Below are the code and all the weights of a small trained network. Each question names an input and a target symbol and asks about switching units off, where a switched-off unit gives its printed mean instead of its output.

import numpy as np


def w(rows, s, z=0):
    codes = np.array(rows[::2]) - 128.0
    scale = np.full(codes.shape[1], s)
    scale[-1] = z or s
    return codes * scale


def norm(h):
    return h / np.sqrt((h * h).mean(-1, keepdims=True) + 1e-5)


def softmax(a):
    e = np.exp(a - a.max(-1, keepdims=True))
    return e / e.sum(-1, keepdims=True)


def log_softmax(a):
    a = a - a.max(-1, keepdims=True)
    return a - np.log(np.exp(a).sum(-1, keepdims=True))


def net(x, mask):
    ids = ['ΛΠΨΩαβγδζθμξτφ'.index(c) for c in x.split()]
    T = len(ids)
    res = E[ids] + P[:T]
    u = 0
    for l in range(3):
        r = norm(res)
        for j in range(2):
            rows = slice(2 * j, 2 * j + 2)
            q, k, v = (r @ M[l][rows].T for M in (Q, K, V))
            z = softmax(np.where(np.tri(T) > 0, q @ k.T / 2**0.5, -1e9)) @ v
            o = O[l][rows]
            res = res + np.where(mask[u + j], z, o[:, -1]) @ o[:, :-1]
        u += 2
    return log_softmax(norm(res)[-1] @ U[:, :-1].T + U[:, -1])


Q, K, V, O = {}, {}, {}, {}
E = w([
[120,113,100,127,144,136],'Λ',
[127,108,115,121,141,126],'Π',
[138,143,177,154,79,157],'Ψ',
[148,139,119,182,84,97],'Ω',
[137,122,98,112,136,138],'α',
[106,107,92,124,150,139],'β',
[140,3,88,158,69,186],'γ',
[106,106,194,87,172,183],'δ',
[127,108,105,128,141,127],'ζ',
[115,97,100,119,150,130],'θ',
[127,106,88,122,150,126],'μ',
[97,89,153,214,147,125],'ξ',
[115,171,148,134,159,109],'τ',
[130,95,105,126,142,119],'φ',
],0.032)
P = w([
[2,128,165,134,108,86],'0',
[123,173,119,141,129,141],'1',
[134,152,120,139,133,151],'2',
[144,153,120,141,133,163],'3',
[154,153,127,138,138,158],'4',
[160,155,121,145,145,158],'5',
[166,170,120,152,139,164],'6',
],0.01)
Q[0] = w([
[135,69,80,109,92,159],'L0H0',
[156,120,25,115,211,144],'L0H0',
[126,102,2,55,76,128],'L0H1',
[146,141,231,192,61,125],'L0H1',
],0.012)
K[0] = w([
[82,35,127,142,55,168],'L0H0',
[10,157,114,80,93,75],'L0H0',
[42,124,98,16,73,171],'L0H1',
[180,108,145,183,226,232],'L0H1',
],0.011)
V[0] = w([
[142,185,121,84,181,2],'L0H0',
[96,207,140,136,192,115],'L0H0',
[74,162,87,85,36,93],'L0H1',
[138,183,123,242,166,124],'L0H1',
],0.0098)
O[0] = w([
[147,135,212,101,125,42,67],'L0H0',
[71,225,162,1,106,62,163],'L0H0',
[100,84,109,74,59,121,94],'L0H1',
[127,213,97,104,136,114,254],'L0H1',
],0.0093,0.0074)
Q[1] = w([
[165,124,104,124,51,132],'L1H0',
[110,188,255,234,104,154],'L1H0',
[172,175,144,107,132,115],'L1H1',
[148,154,161,147,140,156],'L1H1',
],0.019)
K[1] = w([
[183,13,111,149,59,136],'L1H0',
[254,219,123,137,171,167],'L1H0',
[144,153,144,144,216,123],'L1H1',
[200,95,109,108,143,136],'L1H1',
],0.014)
V[1] = w([
[100,115,245,65,199,248],'L1H0',
[73,151,155,187,219,107],'L1H0',
[78,125,187,148,119,114],'L1H1',
[71,137,130,163,65,120],'L1H1',
],0.011)
O[1] = w([
[51,99,180,75,189,211,120],'L1H0',
[161,165,154,168,246,121,253],'L1H0',
[196,152,179,127,149,174,164],'L1H1',
[200,185,120,116,87,157,215],'L1H1',
],0.013,0.0066)
Q[2] = w([
[87,234,155,157,215,58],'L2H0',
[225,140,102,37,160,116],'L2H0',
[95,180,187,246,31,149],'L2H1',
[172,92,115,108,68,129],'L2H1',
],0.012)
K[2] = w([
[158,210,100,126,202,100],'L2H0',
[78,85,142,8,69,13],'L2H0',
[163,182,154,252,74,166],'L2H1',
[149,54,72,98,9,89],'L2H1',
],0.012)
V[2] = w([
[163,41,138,174,104,64],'L2H0',
[158,196,15,80,108,102],'L2H0',
[133,77,24,34,150,86],'L2H1',
[254,161,206,130,58,206],'L2H1',
],0.011)
O[2] = w([
[158,83,139,84,186,101,30],'L2H0',
[90,118,146,223,165,150,169],'L2H0',
[135,157,245,171,124,100,1],'L2H1',
[28,130,74,136,180,93,234],'L2H1',
],0.012,0.0056)
U = w([
[8,135,182,225,93,105,11],'Λ',
[84,109,72,18,136,37,124],'Π',
[58,179,36,85,50,172,52],'Ψ',
[175,150,74,116,43,43,224],'Ω',
[71,60,170,109,65,61,255],'α',
[171,163,202,175,51,188,105],'β',
[179,1,99,148,106,165,110],'γ',
[87,82,191,76,154,171,216],'δ',
[6,64,105,134,179,13,49],'ζ',
[234,121,142,43,93,134,184],'θ',
[119,63,215,171,151,46,158],'μ',
[237,194,101,129,215,168,33],'ξ',
[82,233,165,61,108,50,124],'τ',
[164,49,106,54,184,40,156],'φ',
],0.0099,0.0047)

Each question gives the input, a string of symbols that net reads in full, and the target symbol t.
The units are the heads (2 rows each of Q, K, V and O). Each row of codes is followed by its name. A weight is (code - 128) times the scale printed after its matrix; where a second scale follows, it is the last column's (O and U).
mask holds one flag per head, layer by layer. A switched-off head (its flag False) gives its mean, the last column of its rows in O, instead of its output. The means were averaged over made-up inputs and are rounded, as every weight is.
A unit's drop is (log p(t) with every unit on - log p(t) with that unit switched off) / (log p(t) with every unit on - log p(t) with every unit switched off).
The circuit of an input: a set's keep is (log p(t) with only the set's units on - log p(t) with every unit switched off) / (log p(t) with every unit on - log p(t) with every unit switched off). Starting from all 6 units, units are removed one at a time, each time the one whose removal leaves the highest keep (on an exact tie, the one counted first), for as long as the keep stays at least 0.8.
units of the circuit, in order: the units of the circuit, biggest drop first
unit that matters most: the unit with the biggest drop
which heads matter: for each layer, one digit per head in row order, 1 if its drop is at least 0.15 and else 0, layers parted by /
input φ ξ α ξ φ, target φ: units of the circuit, in order	L2H0, L0H1
input ζ δ τ, target τ: which heads matter	11 / 00 / 00
input Ψ Ψ Ψ θ, target Ψ: which heads matter	01 / 11 / 00
input τ α ξ γ Λ ζ α, target τ: units of the circuit, in order	L0H0
input Ψ ξ Ω Ω τ θ, target Ψ: units of the circuit, in order	L0H1, L1H0, L1H1, L2H1
input α β β μ, target α: units of the circuit, in order	L0H1, L1H0, L2H1
input Ψ θ θ β Λ β, target Ψ: units of the circuit, in order	L0H1, L1H0
input β γ δ β α θ ζ, target β: which heads matter	11 / 00 / 01
input Λ ξ δ α β, target Λ: units of the circuit, in order	L1H1, L0H1, L2H1, L1H0
input θ ξ Π Ω μ Λ, target θ: which heads matter	11 / 00 / 11
input Ω ξ Ω Λ τ Π, target Ω: which heads matter	01 / 10 / 00
input θ Ω α, target θ: units of the circuit, in order	L0H1, L2H0, L2H1
input β τ Ψ ζ, target β: units of the circuit, in order	L2H1, L2H0
input Π τ ξ, target ξ: units of the circuit, in order	L2H1, L1H0
input ζ Λ Π, target ζ: which heads matter	11 / 11 / 01
input Ω ξ ξ φ, target Ω: units of the circuit, in order	L1H0, L0H1
input Ω τ ζ, target Ω: units of the circuit, in order	L1H0
input δ δ ξ ξ β, target δ: which heads matter	00 / 10 / 00
input μ ζ Ω Ω θ, target μ: units of the circuit, in order	L2H1, L1H0, L0H1, L2H0
input δ ζ Ω Ω μ δ ξ, target ξ: units of the circuit, in order	L0H1, L1H0, L2H1
input β Ω ξ β α μ, target β: which heads matter	01 / 00 / 01
input γ δ ζ β θ Ψ β, target γ: unit that matters most	L0H0
input Π θ β ζ ζ, target Π: which heads matter	11 / 01 / 11
input ζ Ψ α, target ζ: which heads matter	11 / 11 / 11
input τ Λ ξ Ω ξ, target Ω: which heads matter	00 / 10 / 00
